Below are the code and all the weights of a small trained network. Each question names an input and a target symbol and asks about switching units off, where a switched-off unit gives its printed mean instead of its output.

import numpy as np


def w(rows, s, z=0):
    codes = np.array(rows[::2]) - 128.0
    scale = np.full(codes.shape[1], s)
    scale[-1] = z or s
    return codes * scale


def norm(h):
    return h / np.sqrt((h * h).mean(-1, keepdims=True) + 1e-5)


def f(y):
    return y / 2 * (1 + np.tanh(0.7978845608 * (y + 0.044715 * y**3)))


def softmax(a):
    e = np.exp(a - a.max(-1, keepdims=True))
    return e / e.sum(-1, keepdims=True)


def log_softmax(a):
    a = a - a.max(-1, keepdims=True)
    return a - np.log(np.exp(a).sum(-1, keepdims=True))


def net(x, mask):
    ids = ['ΛΞΠΩεμτψ'.index(c) for c in x.split()]
    T = len(ids)
    res = E[ids] + P[:T]
    q, k, v = (norm(res) @ M[0].T for M in (Q, K, V))
    z = softmax(np.where(np.tri(T) > 0, q @ k.T / 2**0.5, -1e9)) @ v
    res = res + np.where(mask[0], z, O[0][:, -1]) @ O[0][:, :-1]
    y = f(norm(res) @ A[0][:, :-1].T + A[0][:, -1])
    res = res + np.where(mask[1:13], y, B[0][:, -1]) @ B[0][:, :-1]
    return log_softmax(norm(res)[-1] @ U[:, :-1].T + U[:, -1])


Q, K, V, O, A, B = {}, {}, {}, {}, {}, {}
E = w([
[13,120,172,155,214,115,220,102,53,43],'Λ',
[115,38,133,143,149,93,65,144,26,57],'Ξ',
[201,144,122,160,173,181,173,92,16,53],'Π',
[167,66,214,109,27,147,202,106,149,104],'Ω',
[166,138,62,91,69,85,159,139,255,52],'ε',
[69,104,134,112,145,35,82,108,218,115],'μ',
[124,212,127,46,123,65,99,130,142,146],'τ',
[144,166,145,139,115,70,115,74,128,163],'ψ',
],0.0064)
P = w([
[141,151,223,220,151,95,178,253,40,79],'0',
[177,145,213,184,143,43,183,215,95,87],'1',
[190,147,199,159,134,59,160,191,158,133],'2',
[172,140,176,124,95,45,128,129,140,86],'3',
[161,127,157,89,77,62,123,87,159,87],'4',
[154,98,130,58,94,113,131,58,179,92],'5',
[135,56,110,22,149,158,138,39,183,101],'6',
[94,84,78,27,72,164,116,26,173,113],'7',
[69,74,46,43,78,211,105,46,174,168],'8',
],0.0047)
Q[0] = w([
[87,73,58,70,103,207,121,3,66,56],'head 0',
[185,133,175,57,133,29,127,12,123,40],'head 0',
],0.02)
K[0] = w([
[126,69,75,8,131,191,110,5,165,108],'head 0',
[160,194,143,110,68,16,113,46,210,188],'head 0',
],0.021)
V[0] = w([
[137,118,98,148,76,160,170,254,214,5],'head 0',
[112,224,54,15,179,91,100,199,128,104],'head 0',
],0.0083)
O[0] = w([
[42,97,4,45,59,218,100,36,147,193,108],'head 0',
[138,175,64,58,134,31,176,169,80,200,2],'head 0',
],0.0036,0.0048)
A[0] = w([
[229,220,86,145,140,205,148,93,67,117,249],'neuron 0',
[124,142,91,140,199,126,137,206,56,53,75],'neuron 1',
[119,108,147,164,130,179,101,133,141,43,67],'neuron 2',
[141,175,162,16,142,106,147,242,93,158,104],'neuron 3',
[188,127,174,147,151,102,140,173,152,88,147],'neuron 4',
[136,167,145,188,211,65,79,105,112,179,96],'neuron 5',
[89,193,141,62,159,116,64,202,220,116,158],'neuron 6',
[110,34,96,125,128,61,32,172,113,107,174],'neuron 7',
[14,121,130,145,176,61,177,107,171,104,183],'neuron 8',
[170,127,10,133,136,137,136,235,227,43,50],'neuron 9',
[159,114,185,90,46,168,194,149,128,159,154],'neuron 10',
[98,136,100,101,118,161,108,111,123,174,45],'neuron 11',
],0.013,0.002)
B[0] = w([
[217,164,149,112,188,139,7,98,174,161,142],'neuron 0',
[97,172,36,123,166,103,112,133,95,96,166],'neuron 1',
[99,91,114,79,49,191,172,132,81,161,219],'neuron 2',
[69,183,106,67,25,166,156,137,163,100,162],'neuron 3',
[170,153,142,157,81,149,217,149,68,196,246],'neuron 4',
[162,152,144,176,177,60,145,180,145,131,179],'neuron 5',
[121,188,136,155,163,118,59,162,214,116,145],'neuron 6',
[189,61,133,145,116,33,56,159,156,101,154],'neuron 7',
[129,141,239,143,215,134,105,73,125,82,152],'neuron 8',
[117,101,70,163,213,78,163,81,153,193,132],'neuron 9',
[170,79,219,147,140,139,85,112,200,140,214],'neuron 10',
[99,106,65,144,149,122,203,123,126,156,142],'neuron 11',
],0.012,0.013)
U = w([
[23,157,145,126,197,151,174,88,48,38,2],'Λ',
[97,57,49,131,96,51,98,183,42,46,88],'Ξ',
[201,187,62,83,174,191,26,99,69,154,59],'Π',
[118,59,184,100,54,212,131,93,148,145,217],'Ω',
[80,96,16,147,196,93,196,59,198,199,48],'ε',
[140,114,179,197,227,69,21,136,221,93,83],'μ',
[52,253,100,76,78,102,133,170,220,87,63],'τ',
[194,188,156,209,134,98,210,181,73,174,244],'ψ',
],0.0054,0.0013)

Each question gives the input, a string of symbols that net reads in full, and the target symbol t.
The units are the heads (2 rows each of Q, K, V and O) and the neurons (one row each of A and B). Each row of codes is followed by its name. A weight is (code - 128) times the scale printed after its matrix; where a second scale follows, it is the last column's (O, A, B and U).
mask holds one flag per unit, heads first, then neurons. A switched-off unit (its flag False) gives its mean, the last column of its rows in O or B, instead of its output. The means were averaged over made-up inputs and are rounded, as every weight is.
A unit's drop is (log p(t) with every unit on - log p(t) with that unit switched off) / (log p(t) with every unit on - log p(t) with every unit switched off).
The circuit of an input: a set's keep is (log p(t) with only the set's units on - log p(t) with every unit switched off) / (log p(t) with every unit on - log p(t) with every unit switched off). Starting from the 12 units with the biggest drops (on a tie, the unit counted first), units are removed one at a time, each time the one whose removal leaves the highest keep (on an exact tie, the one counted first), for as long as the keep stays at least 0.8.
units of the circuit, in order: the units of the circuit, biggest drop first
k most important neurons: the k neurons with the biggest drops, biggest first
drop when u is switched off: that unit's drop, to one decimal
input Λ μ Ω Ξ ε Ω τ Π, target τ: most important neuron -> [neuron 3]
input Ξ ψ ε Ξ Π, target ε: units of the circuit, in order -> [head 0; neuron 11]
input Ω ψ Ω Ω μ Ξ, target μ: units of the circuit, in order -> [head 0; neuron 4]
input ε Λ μ ε, target μ: units of the circuit, in order -> [head 0; neuron 2; neuron 4]
input Π Ω Ω Ω μ Ω, target μ: 2 most important neurons -> [neuron 10; neuron 2]
input μ τ Ω Ω Π Ξ Ξ, target Ξ: units of the circuit, in order -> [neuron 7; neuron 10]
input Ω Π Π, target Ω: 3 most important neurons -> [neuron 2; neuron 1; neuron 5]
input Ξ Ω ψ Π Ω ψ Λ, target Λ: 2 most important neurons -> [neuron 8; neuron 1]
input ψ Ξ ψ τ Ω Λ, target τ: units of the circuit, in order -> [head 0; neuron 3]
input τ Ξ τ Ω Ω Ξ, target Ξ: 3 most important neurons -> [neuron 7; neuron 10; neuron 4]
input ψ ψ Ω Π, target Π: 2 most important neurons -> [neuron 0; neuron 1]
input Π Ω Λ τ Π Ω, target τ: 3 most important neurons -> [neuron 3; neuron 2; neuron 4]
input Ω Ω Ξ τ Π Ω τ, target τ: units of the circuit, in order -> [neuron 3; head 0]
input Λ ψ Ω Ω ε ψ Ω μ Ξ, target μ: units of the circuit, in order -> [neuron 4]
input Ξ Λ ψ ψ Ω μ, target μ: 2 most important neurons -> [neuron 6; neuron 8]
input Π Ω ε, target ε: drop when head 0 is switched off -> 0.1
input Ω ε Ω, target ε: drop when neuron 8 is switched off -> 0.0
input τ Π μ, target τ: drop when neuron 10 is switched off -> 0.2
